Below are the code and all the weights of a small trained network. Each question names an input and a class and asks about switching units off, where a switched-off unit gives its printed mean instead of its output.

import numpy as np


def w(rows, s, z=0):
    codes = np.array(rows[::2]) - 128.0
    scale = np.full(codes.shape[1], s)
    scale[-1] = z or s
    return codes * scale


def norm(h):
    return h / np.sqrt((h * h).mean(-1, keepdims=True) + 1e-5)


def f(y):
    return np.maximum(y, 0)


def log_softmax(a):
    a = a - a.max(-1, keepdims=True)
    return a - np.log(np.exp(a).sum(-1, keepdims=True))


def net(x, mask):
    res = np.array(x, float).reshape(1, 3) / 4 @ E
    u = 0
    for l in range(2):
        y = f(norm(res) @ A[l][:, :-1].T + A[l][:, -1])
        res = res + np.where(mask[u : u + 13], y, B[l][:, -1]) @ B[l][:, :-1]
        u += 13
    return log_softmax(norm(res)[-1] @ U[:, :-1].T + U[:, -1])


A, B = {}, {}
E = w([
[241,189,63,190],'x0',
[206,230,107,17],'x1',
[255,98,8,72],'x2',
],0.0065)
A[0] = w([
[124,152,112,115,108],'0.n0',
[160,118,108,131,150],'0.n1',
[89,129,118,144,75],'0.n2',
[108,152,101,113,205],'0.n3',
[52,161,144,176,107],'0.n4',
[108,202,136,161,112],'0.n5',
[139,54,116,211,180],'0.n6',
[159,107,172,140,4],'0.n7',
[117,207,123,173,109],'0.n8',
[247,153,154,151,64],'0.n9',
[133,82,75,153,77],'0.n10',
[102,123,142,133,87],'0.n11',
[139,99,153,197,113],'0.n12',
],0.015,0.0045)
B[0] = w([
[96,148,145,144,149],'0.n0',
[72,110,165,180,182],'0.n1',
[112,141,113,131,155],'0.n2',
[77,190,210,155,181],'0.n3',
[161,212,131,116,233],'0.n4',
[159,139,216,142,187],'0.n5',
[123,49,90,151,254],'0.n6',
[105,134,177,49,128],'0.n7',
[185,62,218,120,189],'0.n8',
[141,108,39,147,224],'0.n9',
[85,94,145,161,178],'0.n10',
[159,163,109,99,159],'0.n11',
[125,3,117,176,195],'0.n12',
],0.0077,0.0069)
A[1] = w([
[198,56,168,96,141],'1.n0',
[11,147,192,157,174],'1.n1',
[170,151,14,108,118],'1.n2',
[105,67,131,127,77],'1.n3',
[122,57,135,118,74],'1.n4',
[206,99,113,251,145],'1.n5',
[124,158,78,90,3],'1.n6',
[87,131,142,73,85],'1.n7',
[230,90,73,139,93],'1.n8',
[156,142,189,106,91],'1.n9',
[135,156,74,77,176],'1.n10',
[190,144,42,150,53],'1.n11',
[129,1,171,118,77],'1.n12',
],0.0091,0.0044)
B[1] = w([
[130,44,158,64,179],'1.n0',
[157,195,130,76,240],'1.n1',
[146,163,115,219,189],'1.n2',
[164,99,80,79,173],'1.n3',
[143,76,136,140,172],'1.n4',
[122,143,127,1,255],'1.n5',
[144,134,105,124,134],'1.n6',
[102,178,116,65,153],'1.n7',
[189,136,93,164,195],'1.n8',
[89,135,154,145,165],'1.n9',
[155,189,67,114,172],'1.n10',
[185,163,129,176,173],'1.n11',
[135,60,116,152,222],'1.n12',
],0.0093,0.0063)
U = w([
[121,40,95,205,73],'0',
[228,212,44,189,237],'1',
[171,64,169,96,117],'2',
[131,206,210,125,215],'3',
[43,117,166,185,4],'4',
[139,2,116,129,128],'5',
[102,203,167,50,184],'6',
],0.0096,0.0045)

Each question gives the input, the list of numbers given to net, and the class t.
The units are the neurons (one row each of A and B). Each row of codes is followed by its name. A weight is (code - 128) times the scale printed after its matrix; where a second scale follows, it is the last column's (A, B and U).
mask holds one flag per neuron, layer by layer. A switched-off neuron (its flag False) gives its mean, the last column of its row in B, instead of its output. The means were averaged over made-up inputs and are rounded, as every weight is.
A unit's drop is (log p(t) with every unit on - log p(t) with that unit switched off) / (log p(t) with every unit on - log p(t) with every unit switched off).
The circuit of an input: a set's keep is (log p(t) with only the set's units on - log p(t) with every unit switched off) / (log p(t) with every unit on - log p(t) with every unit switched off). Starting from the 12 units with the biggest drops (on a tie, the unit counted first), units are removed one at a time, each time the one whose removal leaves the highest keep (on an exact tie, the one counted first), for as long as the keep stays at least 0.8.
units of the circuit, in order: the units of the circuit, biggest drop first
top k neurons: the k neurons with the biggest drops, biggest first
top k neurons in layer l: the k neurons of layer l with the biggest drops, biggest first
drop when u is switched off: that unit's drop, to one decimal
input [7,-1,1], class 0: units of the circuit, in order -> [0.n4; 1.n1]
input [-6,2,2], class 6: top 2 neurons in layer 0 -> [0.n6; 0.n12]
input [4,3,-4], class 3: units of the circuit, in order -> [0.n5]
input [-6,3,6], class 6: top 3 neurons -> [0.n6; 0.n12; 0.n9]
input [-8,2,3], class 6: top 3 neurons in layer 0 -> [0.n6; 0.n12; 0.n8]
input [2,-3,-6], class 2: top 3 neurons -> [0.n12; 0.n8; 0.n6]
input [8,0,-1], class 2: units of the circuit, in order -> [0.n8; 1.n5]
input [7,7,-4], class 3: top 2 neurons in layer 0 -> [0.n8; 0.n5]
input [3,-5,-5], class 2: top 3 neurons -> [1.n5; 0.n4; 0.n9]
input [5,-5,-8], class 2: top 2 neurons in layer 0 -> [0.n12; 0.n6]
input [-7,4,6], class 6: top 4 neurons in layer 0 -> [0.n6; 0.n12; 0.n9; 0.n8]
input [6,-5,-8], class 2: top 2 neurons -> [0.n12; 1.n5]
input [8,0,-8], class 2: top 2 neurons in layer 0 -> [0.n8; 0.n12]
input [4,-2,-2], class 2: units of the circuit, in order -> [0.n8]
input [-5,-3,-3], class 6: top 2 neurons in layer 0 -> [0.n4; 0.n8]
input [5,-1,-2], class 2: top 2 neurons in layer 0 -> [0.n8; 0.n5]
input [7,-3,1], class 0: drop when 1.n5 is switched off -> -0.2
input [5,4,-3], class 3: drop when 0.n5 is switched off -> 0.3
input [-7,-2,-5], class 6: drop when 1.n1 is switched off -> 0.2
input [2,5,-2], class 3: top neuron -> [0.n6]
